Below are the code and all the weights of a small trained network. Each question names an input and a class and asks about switching units off, where a switched-off unit gives its printed mean instead of its output.

import numpy as np


def w(rows, s, z=0):
    codes = np.array(rows[::2]) - 128.0
    scale = np.full(codes.shape[1], s)
    scale[-1] = z or s
    return codes * scale


def f(y):
    return np.maximum(y, 0)


def log_softmax(a):
    a = a - a.max(-1, keepdims=True)
    return a - np.log(np.exp(a).sum(-1, keepdims=True))


def net(x, mask):
    res = np.array(x, float).reshape(1, 3) / 4 @ E
    y = f(res @ A[0][:, :-1].T + A[0][:, -1])
    res = res + np.where(mask, y, B[0][:, -1]) @ B[0][:, :-1]
    return log_softmax(res[-1] @ U[:, :-1].T + U[:, -1])


A, B = {}, {}
E = w([
[113,2,136,142],'x0',
[44,121,98,214],'x1',
[159,138,23,107],'x2',
],0.009)
A[0] = w([
[71,85,145,150,149],'neuron 1',
[176,89,156,147,21],'neuron 2',
[139,74,151,134,93],'neuron 3',
[106,144,133,119,141],'neuron 4',
[139,109,44,110,145],'neuron 5',
[147,225,101,133,186],'neuron 6',
[194,119,117,84,188],'neuron 7',
[159,101,157,74,235],'neuron 8',
[103,120,129,142,89],'neuron 9',
[176,140,123,117,127],'neuron 10',
[113,104,240,135,233],'neuron 11',
[96,89,133,124,231],'neuron 12',
[115,78,5,165,171],'neuron 13',
[153,138,114,72,96],'neuron 14',
[80,151,148,166,137],'neuron 15',
[140,202,115,90,176],'neuron 16',
[186,134,138,144,74],'neuron 17',
[126,159,110,98,244],'neuron 18',
[155,71,163,106,68],'neuron 19',
[151,141,134,93,165],'neuron 20',
[159,121,80,95,51],'neuron 21',
[92,105,134,175,112],'neuron 22',
[172,141,109,94,136],'neuron 23',
[139,127,142,147,72],'neuron 24',
[122,194,136,110,149],'neuron 25',
[134,57,163,77,138],'neuron 26',
[120,136,125,155,110],'neuron 27',
[141,105,142,117,100],'neuron 28',
[94,121,59,123,173],'neuron 29',
[144,122,55,135,115],'neuron 30',
[75,163,145,192,206],'neuron 31',
[69,134,82,152,252],'neuron 32',
[177,134,152,78,111],'neuron 33',
],0.019,0.0032)
B[0] = w([
[109,93,169,157,210],'neuron 1',
[118,124,111,80,160],'neuron 2',
[110,132,144,86,182],'neuron 3',
[121,147,127,128,143],'neuron 4',
[190,85,150,94,206],'neuron 5',
[168,223,95,116,220],'neuron 6',
[153,67,97,187,208],'neuron 7',
[122,68,81,132,207],'neuron 8',
[131,123,142,141,153],'neuron 9',
[138,109,108,164,167],'neuron 10',
[4,117,97,91,243],'neuron 11',
[122,111,157,114,193],'neuron 12',
[193,55,225,83,250],'neuron 13',
[151,93,105,184,177],'neuron 14',
[82,158,160,145,187],'neuron 15',
[157,192,81,159,204],'neuron 16',
[124,108,113,154,149],'neuron 17',
[159,151,114,144,180],'neuron 18',
[108,98,130,72,187],'neuron 19',
[123,120,90,158,172],'neuron 20',
[156,107,130,163,176],'neuron 21',
[112,116,163,161,192],'neuron 22',
[157,102,108,169,182],'neuron 23',
[128,112,125,124,134],'neuron 24',
[118,187,98,122,183],'neuron 25',
[91,63,131,100,210],'neuron 26',
[140,134,146,132,150],'neuron 27',
[120,103,122,118,152],'neuron 28',
[155,101,173,95,193],'neuron 29',
[169,113,133,76,189],'neuron 30',
[84,186,185,158,216],'neuron 31',
[158,143,180,124,215],'neuron 32',
[110,83,75,183,193],'neuron 33',
],0.038,0.012)
U = w([
[218,179,45,173,60],'0',
[54,141,205,193,104],'1',
[69,96,103,77,218],'2',
[168,254,149,183,113],'3',
[215,105,169,55,173],'4',
[121,91,72,219,110],'5',
[68,220,99,158,206],'6',
[123,172,83,77,3],'7',
],0.0095,0.0032)

Each question gives the input, the list of numbers given to net, and the class t.
The units are the neurons (one row each of A and B). Each row of codes is followed by its name. A weight is (code - 128) times the scale printed after its matrix; where a second scale follows, it is the last column's (A, B and U).
mask holds one flag per neuron, in row order. A switched-off neuron (its flag False) gives its mean, the last column of its row in B, instead of its output. The means were averaged over made-up inputs and are rounded, as every weight is.
A unit's drop is (log p(t) with every unit on - log p(t) with that unit switched off) / (log p(t) with every unit on - log p(t) with every unit switched off).
The circuit of an input: a set's keep is (log p(t) with only the set's units on - log p(t) with every unit switched off) / (log p(t) with every unit on - log p(t) with every unit switched off). Starting from the 12 units with the biggest drops (on a tie, the unit counted first), units are removed one at a time, each time the one whose removal leaves the highest keep (on an exact tie, the one counted first), for as long as the keep stays at least 0.8.
circuit, biggest first: the units of the circuit, biggest drop first
k most important neurons: the k neurons with the biggest drops, biggest first
drop when u is switched off: that unit's drop, to one decimal
input [-5,-5,-7], class 5: circuit, biggest first => neuron 33
input [-2,-8,-8], class 5: 2 most important neurons => neuron 33; neuron 7
input [-2,6,1], class 1: 4 most important neurons => neuron 31; neuron 15; neuron 5; neuron 16
input [0,1,-1], class 1: 2 most important neurons => neuron 6; neuron 16
input [-4,7,4], class 4: 2 most important neurons => neuron 13; neuron 29
input [-2,1,-5], class 1: 2 most important neurons => neuron 6; neuron 16
input [2,-4,-1], class 5: 3 most important neurons => neuron 13; neuron 7; neuron 33
input [4,-4,3], class 5: 2 most important neurons => neuron 7; neuron 32
input [0,-1,-7], class 2: drop when neuron 11 is switched off => 0.3
input [4,1,-5], class 2: drop when neuron 26 is switched off => 0.2
input [-7,3,5], class 3: drop when neuron 7 is switched off => 0.0
input [1,1,-8], class 1: drop when neuron 31 is switched off => 0.2
